Here is a tiny trained network, its code and every weight. The questions are about switching its units off for an input and a target symbol, where a switched-off unit gives its printed mean instead of its output.

import numpy as np


def w(rows, s, z=0):
    codes = np.array(rows[::2]) - 128.0
    scale = np.full(codes.shape[1], s)
    scale[-1] = z or s
    return codes * scale


def f(y):
    return np.maximum(y, 0)


def softmax(a):
    e = np.exp(a - a.max(-1, keepdims=True))
    return e / e.sum(-1, keepdims=True)


def log_softmax(a):
    a = a - a.max(-1, keepdims=True)
    return a - np.log(np.exp(a).sum(-1, keepdims=True))


def net(x, mask):
    ids = ['ΛΣΦαβγεζημπ'.index(c) for c in x.split()]
    T = len(ids)
    res = E[ids] + P[:T]
    r = res
    for j in range(3):
        rows = slice(2 * j, 2 * j + 2)
        q, k, v = (r @ M[0][rows].T for M in (Q, K, V))
        z = softmax(np.where(np.tri(T) > 0, q @ k.T / 2**0.5, -1e9)) @ v
        o = O[0][rows]
        res = res + np.where(mask[j], z, o[:, -1]) @ o[:, :-1]
    y = f(res @ A[0][:, :-1].T + A[0][:, -1])
    res = res + np.where(mask[3:11], y, B[0][:, -1]) @ B[0][:, :-1]
    return log_softmax(res[-1] @ U[:, :-1].T + U[:, -1])


Q, K, V, O, A, B = {}, {}, {}, {}, {}, {}
E = w([
[206,56,49,184,241],'Λ',
[144,197,71,128,213],'Σ',
[129,213,118,88,218],'Φ',
[195,133,206,117,137],'α',
[45,235,120,148,49],'β',
[79,45,111,14,88],'γ',
[119,209,164,50,240],'ε',
[113,176,109,116,239],'ζ',
[103,173,131,113,253],'η',
[165,211,53,118,190],'μ',
[169,127,176,79,62],'π',
],0.017)
P = w([
[9,225,169,82,112],'0',
[55,211,154,85,145],'1',
[80,194,151,91,151],'2',
[105,177,149,98,157],'3',
[131,168,148,105,161],'4',
[150,155,151,112,166],'5',
[172,145,151,112,170],'6',
[188,133,157,112,170],'7',
[206,122,159,112,175],'8',
[223,112,162,119,178],'9',
[239,100,171,115,181],'10',
[254,91,175,115,183],'11',
],0.0091)
Q[0] = w([
[108,67,130,204,6],'H0',
[153,169,159,149,143],'H0',
[122,93,137,137,71],'H1',
[131,138,113,103,172],'H1',
[114,81,114,149,119],'H2',
[125,147,160,127,74],'H2',
],0.021)
K[0] = w([
[42,250,94,168,137],'H0',
[191,141,149,145,95],'H0',
[71,217,105,158,147],'H1',
[185,54,147,154,103],'H1',
[77,113,93,63,121],'H2',
[91,167,145,130,115],'H2',
],0.016)
V[0] = w([
[70,72,140,138,237],'H0',
[53,127,11,134,98],'H0',
[96,75,152,192,130],'H1',
[94,190,137,158,181],'H1',
[114,76,154,129,95],'H2',
[128,154,168,220,129],'H2',
],0.012)
O[0] = w([
[47,120,181,218,96,205],'H0',
[186,136,192,134,157,96],'H0',
[62,235,132,207,124,15],'H1',
[142,1,92,154,133,224],'H1',
[137,124,53,141,179,1],'H2',
[86,110,122,123,112,79],'H2',
],0.0089,0.0065)
A[0] = w([
[56,136,200,34,93,149],'N0',
[118,141,255,173,79,115],'N1',
[52,194,142,167,67,90],'N2',
[18,127,60,114,109,122],'N3',
[89,122,94,62,124,156],'N4',
[70,62,161,80,37,80],'N5',
[67,118,202,72,5,2],'N6',
[168,125,189,128,109,145],'N7',
],0.01,0.0084)
B[0] = w([
[151,139,93,155,88,254],'N0',
[106,107,119,136,167,196],'N1',
[179,85,110,151,128,151],'N2',
[100,101,147,97,139,153],'N3',
[144,128,128,153,107,214],'N4',
[111,209,145,145,127,239],'N5',
[119,187,2,140,177,150],'N6',
[89,123,137,119,132,192],'N7',
],0.017,0.0088)
U = w([
[210,110,67,205,172,102],'Λ',
[173,88,163,101,84,231],'Σ',
[166,123,214,150,1,254],'Φ',
[95,106,42,62,150,112],'α',
[161,134,109,125,124,56],'β',
[160,210,179,118,164,125],'γ',
[133,173,76,174,44,134],'ε',
[115,132,129,118,109,106],'ζ',
[77,139,129,118,103,85],'η',
[203,77,126,93,127,162],'μ',
[223,130,42,105,191,42],'π',
],0.0096,0.005)

Each question gives the input, a string of symbols that net reads in full, and the target symbol t.
The units are the heads (2 rows each of Q, K, V and O) and the neurons (one row each of A and B). Each row of codes is followed by its name. A weight is (code - 128) times the scale printed after its matrix; where a second scale follows, it is the last column's (O, A, B and U).
mask holds one flag per unit, heads first, then neurons. A switched-off unit (its flag False) gives its mean, the last column of its rows in O or B, instead of its output. The means were averaged over made-up inputs and are rounded, as every weight is.
A unit's drop is (log p(t) with every unit on - log p(t) with that unit switched off) / (log p(t) with every unit on - log p(t) with every unit switched off).
The circuit of an input: a set's keep is (log p(t) with only the set's units on - log p(t) with every unit switched off) / (log p(t) with every unit on - log p(t) with every unit switched off). Starting from all 11 units, units are removed one at a time, each time the one whose removal leaves the highest keep (on an exact tie, the one counted first), for as long as the keep stays at least 0.8.
units of the circuit, in order: the units of the circuit, biggest drop first
most important unit: the unit with the biggest drop
top k neurons: the k neurons with the biggest drops, biggest first
which heads matter: for each layer, one digit per head in row order, 1 if its drop is at least 0.15 and else 0, layers parted by /
drop when u is switched off: that unit's drop, to one decimal
input η γ Λ η, target Λ: units of the circuit, in order -> [H0, N2, H1, N1]
input Λ β Λ μ β Φ, target Λ: most important unit -> H0
input Σ Φ γ γ α, target ε: units of the circuit, in order -> [H0, H1, N0]
input γ γ Λ Σ η α π Φ β γ η, target γ: which heads matter -> 010
input μ α ζ Σ π, target ε: units of the circuit, in order -> [N5, N6]
input Λ Λ γ β β γ μ γ Σ α ε, target α: which heads matter -> 101
input Λ ζ Σ, target Λ: which heads matter -> 110
input π μ Λ μ, target Λ: units of the circuit, in order -> [N2, H0, H1, N5]
input γ Λ β μ ε ε α η Φ, target α: which heads matter -> 100
input α Φ Σ, target α: units of the circuit, in order -> [H0, N3]
input β γ β γ Σ Λ Λ Σ π, target ε: units of the circuit, in order -> [N6, N5]
input π η μ, target π: top 2 neurons -> [N5, N7]
input Φ Λ μ, target Λ: top 2 neurons -> [N2, N1]
input Σ Σ Φ, target Φ: most important unit -> H2
input α γ β η β Σ, target γ: which heads matter -> 110
input γ Φ γ Σ Λ β α β ε, target α: which heads matter -> 100
input ε Λ ε η η, target Λ: top 4 neurons -> [N2, N1, N5, N7]
input β ε Φ π Φ π β π Φ η, target π: drop when H2 is switched off -> 0.0
input π γ Λ β π η Σ ε, target π: drop when N3 is switched off -> 0.0
input β γ ζ Σ π α ε γ Φ β ε ζ, target γ: drop when H1 is switched off -> 1.0
input Φ η Φ Σ ε α ζ, target α: top neuron -> [N3]
